Below is a small trained network, with its code and all its weights. Each question gives an input and a class and asks what happens when units are switched off, that is, made to give their printed mean instead of their output.

import numpy as np


def w(rows, s, z=0):
    codes = np.array(rows[::2]) - 128.0
    scale = np.full(codes.shape[1], s)
    scale[-1] = z or s
    return codes * scale


def f(y):
    return y / 2 * (1 + np.tanh(0.7978845608 * (y + 0.044715 * y**3)))


def log_softmax(a):
    a = a - a.max(-1, keepdims=True)
    return a - np.log(np.exp(a).sum(-1, keepdims=True))


def net(x, mask):
    res = np.array(x, float).reshape(1, 6) / 4 @ E
    y = f(res @ A[0][:, :-1].T + A[0][:, -1])
    res = res + np.where(mask, y, B[0][:, -1]) @ B[0][:, :-1]
    return log_softmax(res[-1] @ U[:, :-1].T + U[:, -1])


A, B = {}, {}
E = w([
[157,88,107,175,111,107],'x0',
[137,89,71,97,123,105],'x1',
[130,148,118,189,166,122],'x2',
[119,120,161,184,159,255],'x3',
[159,35,173,96,124,80],'x4',
[216,157,159,63,161,171],'x5',
],0.0096)
A[0] = w([
[178,24,133,157,113,129,74],'N0',
[49,135,96,151,115,176,219],'N1',
[101,172,172,116,49,162,109],'N2',
[57,135,92,184,182,79,232],'N3',
[88,239,93,141,147,82,137],'N4',
[121,128,177,95,92,214,250],'N5',
[86,58,35,189,67,118,238],'N6',
[67,14,238,136,169,213,234],'N7',
[107,100,152,139,105,193,3],'N8',
[203,160,183,142,106,96,247],'N9',
[209,104,110,76,118,188,4],'N10',
[50,127,41,144,104,67,125],'N11',
[199,148,183,129,137,180,98],'N12',
[254,134,154,122,143,128,149],'N13',
[13,151,91,45,122,140,247],'N14',
[203,64,104,56,130,190,104],'N15',
[166,75,71,189,105,131,224],'N16',
[133,45,180,227,133,155,235],'N17',
[194,134,94,122,106,133,84],'N18',
],0.0085,0.0028)
B[0] = w([
[57,80,125,143,92,151,186],'N0',
[217,157,102,75,103,172,195],'N1',
[166,217,107,50,162,117,149],'N2',
[161,212,68,179,95,117,207],'N3',
[179,169,140,199,89,77,186],'N4',
[116,99,121,13,106,74,206],'N5',
[130,180,124,67,2,184,252],'N6',
[139,191,124,89,123,66,255],'N7',
[65,97,66,100,192,146,148],'N8',
[112,157,62,106,129,34,177],'N9',
[130,59,101,115,182,97,162],'N10',
[63,158,133,221,114,103,222],'N11',
[170,90,33,57,147,98,181],'N12',
[105,163,85,104,151,98,188],'N13',
[207,217,185,124,86,99,201],'N14',
[98,86,129,180,202,46,188],'N15',
[66,69,103,117,57,126,194],'N16',
[140,122,83,119,48,104,224],'N17',
[164,114,77,87,164,122,136],'N18',
],0.0063,0.0077)
U = w([
[166,121,120,99,44,184,251],'0',
[156,111,154,176,163,181,5],'1',
[181,93,102,188,156,207,5],'2',
[145,91,174,78,57,70,64],'3',
[174,214,173,43,86,117,131],'4',
[175,234,104,254,100,14,251],'5',
[247,153,132,30,247,111,186],'6',
],0.0076,0.0029)

Each question gives the input, the list of numbers given to net, and the class t.
The units are the neurons (one row each of A and B). Each row of codes is followed by its name. A weight is (code - 128) times the scale printed after its matrix; where a second scale follows, it is the last column's (A, B and U).
mask holds one flag per neuron, in row order. A switched-off neuron (its flag False) gives its mean, the last column of its row in B, instead of its output. The means were averaged over made-up inputs and are rounded, as every weight is.
A unit's drop is (log p(t) with every unit on - log p(t) with that unit switched off) / (log p(t) with every unit on - log p(t) with every unit switched off).
The circuit of an input: a set's keep is (log p(t) with only the set's units on - log p(t) with every unit switched off) / (log p(t) with every unit on - log p(t) with every unit switched off). Starting from the 12 units with the biggest drops (on a tie, the unit counted first), units are removed one at a time, each time the one whose removal leaves the highest keep (on an exact tie, the one counted first), for as long as the keep stays at least 0.8.
units of the circuit, in order: the units of the circuit, biggest drop first
k most important neurons: the k neurons with the biggest drops, biggest first
drop when u is switched off: that unit's drop, to one decimal
input [6,5,0,8,3,-8], class 0: units of the circuit, in order	(N6)
input [-3,-3,-8,4,-8,-6], class 4: units of the circuit, in order	(N1; N2; N14)
input [8,1,6,4,4,-3], class 0: units of the circuit, in order	(N6; N16; N15)
input [6,4,5,2,3,-6], class 0: units of the circuit, in order	(N6; N16)
input [-7,-5,4,1,-5,8], class 6: 2 most important neurons	(N12; N6)
input [-8,8,-7,-5,3,-5], class 5: 3 most important neurons	(N11; N14; N5)
input [7,4,1,8,-4,-8], class 0: 3 most important neurons	(N6; N1; N16)
input [-4,0,-2,2,-4,4], class 6: drop when N6 is switched off	0.2
input [4,7,-3,-2,-1,-6], class 0: drop when N15 is switched off	0.3
input [3,2,-4,-3,-3,6], class 6: drop when N6 is switched off	0.1
input [-7,2,1,5,2,4], class 6: drop when N8 is switched off	0.0
